Below is a small trained network, with its code and all its weights. Each question gives an input and a target symbol and asks what happens when units are switched off, that is, made to give their printed mean instead of their output.

import numpy as np


def w(rows, s, z=0):
    codes = np.array(rows[::2]) - 128.0
    scale = np.full(codes.shape[1], s)
    scale[-1] = z or s
    return codes * scale


def f(y):
    return y / 2 * (1 + np.tanh(0.7978845608 * (y + 0.044715 * y**3)))


def softmax(a):
    e = np.exp(a - a.max(-1, keepdims=True))
    return e / e.sum(-1, keepdims=True)


def log_softmax(a):
    a = a - a.max(-1, keepdims=True)
    return a - np.log(np.exp(a).sum(-1, keepdims=True))


def net(x, mask):
    ids = ['αγδπσω'.index(c) for c in x.split()]
    T = len(ids)
    res = E[ids] + P[:T]
    q, k, v = (res @ M[0].T for M in (Q, K, V))
    z = softmax(np.where(np.tri(T) > 0, q @ k.T / 4**0.5, -1e9)) @ v
    res = res + np.where(mask[0], z, O[0][:, -1]) @ O[0][:, :-1]
    y = f(res @ A[0][:, :-1].T + A[0][:, -1])
    res = res + np.where(mask[1:13], y, B[0][:, -1]) @ B[0][:, :-1]
    return log_softmax(res[-1] @ U[:, :-1].T + U[:, -1])


Q, K, V, O, A, B = {}, {}, {}, {}, {}, {}
E = w([
[163,139,98,158],'α',
[66,100,89,84],'γ',
[151,126,106,187],'δ',
[117,9,165,138],'π',
[192,155,42,157],'σ',
[68,82,134,120],'ω',
],0.015)
P = w([
[130,2,159,252],'0',
[117,132,129,29],'1',
[105,88,63,163],'2',
[98,159,132,54],'3',
[109,81,68,160],'4',
[91,161,124,58],'5',
[113,81,75,164],'6',
],0.011)
Q[0] = w([
[100,168,146,46],'h0',
[96,87,11,221],'h0',
[70,95,60,163],'h0',
[46,2,62,227],'h0',
],0.0074)
K[0] = w([
[90,152,129,102],'h0',
[146,103,157,247],'h0',
[110,117,181,202],'h0',
[142,111,162,163],'h0',
],0.015)
V[0] = w([
[70,91,140,55],'h0',
[168,107,2,31],'h0',
[242,62,224,195],'h0',
[174,181,81,175],'h0',
],0.0076)
O[0] = w([
[25,206,178,165,149],'h0',
[55,178,6,228,79],'h0',
[241,169,203,163,254],'h0',
[191,35,2,55,65],'h0',
],0.0062,0.0084)
A[0] = w([
[166,122,147,131,59],'n0',
[104,70,31,191,204],'n1',
[98,229,151,98,169],'n2',
[145,198,92,139,245],'n3',
[188,172,81,228,119],'n4',
[94,166,125,23,86],'n5',
[111,251,68,68,2],'n6',
[128,60,178,163,183],'n7',
[59,102,97,92,53],'n8',
[157,140,143,127,130],'n9',
[87,125,106,114,183],'n10',
[136,149,146,144,105],'n11',
],0.012,0.0054)
B[0] = w([
[155,159,103,136,151],'n0',
[133,195,97,204,167],'n1',
[181,124,37,180,159],'n2',
[122,188,197,125,151],'n3',
[52,67,129,59,167],'n4',
[120,52,176,199,144],'n5',
[208,51,51,1,145],'n6',
[104,156,86,92,249],'n7',
[171,66,205,129,146],'n8',
[137,168,135,138,147],'n9',
[211,102,162,166,149],'n10',
[137,140,122,128,134],'n11',
],0.0093,0.013)
U = w([
[171,77,103,113,40],'α',
[158,171,60,183,116],'γ',
[28,105,160,32,253],'δ',
[72,138,141,254,123],'π',
[170,124,85,32,39],'σ',
[210,224,182,178,123],'ω',
],0.0091,0.0032)

Each question gives the input, a string of symbols that net reads in full, and the target symbol t.
The units are the heads (4 rows each of Q, K, V and O) and the neurons (one row each of A and B). Each row of codes is followed by its name. A weight is (code - 128) times the scale printed after its matrix; where a second scale follows, it is the last column's (O, A, B and U).
mask holds one flag per unit, heads first, then neurons. A switched-off unit (its flag False) gives its mean, the last column of its rows in O or B, instead of its output. The means were averaged over made-up inputs and are rounded, as every weight is.
A unit's drop is (log p(t) with every unit on - log p(t) with that unit switched off) / (log p(t) with every unit on - log p(t) with every unit switched off).
The circuit of an input: a set's keep is (log p(t) with only the set's units on - log p(t) with every unit switched off) / (log p(t) with every unit on - log p(t) with every unit switched off). Starting from the 12 units with the biggest drops (on a tie, the unit counted first), units are removed one at a time, each time the one whose removal leaves the highest keep (on an exact tie, the one counted first), for as long as the keep stays at least 0.8.
units of the circuit, in order: the units of the circuit, biggest drop first
k most important neurons: the k neurons with the biggest drops, biggest first
drop of u: that unit's drop, to one decimal
input ω γ π α, target γ: 2 most important neurons -> [n2, n6]
input ω π ω ω π γ π, target δ: 3 most important neurons -> [n1, n2, n7]
input ω γ α, target δ: units of the circuit, in order -> [n4]
input γ α π π γ π γ, target π: units of the circuit, in order -> [h0, n6, n7]
input γ π ω α α, target π: 2 most important neurons -> [n1, n6]
input γ π γ π γ, target π: units of the circuit, in order -> [h0, n6, n1]
input γ σ σ, target π: 2 most important neurons -> [n1, n4]
input δ π γ ω α, target σ: 2 most important neurons -> [n4, n1]
input δ σ δ, target σ: drop of h0 -> 1.0
input ω σ π γ π σ α, target δ: drop of n4 -> 0.5
input ω π α σ, target σ: drop of n4 -> 0.2
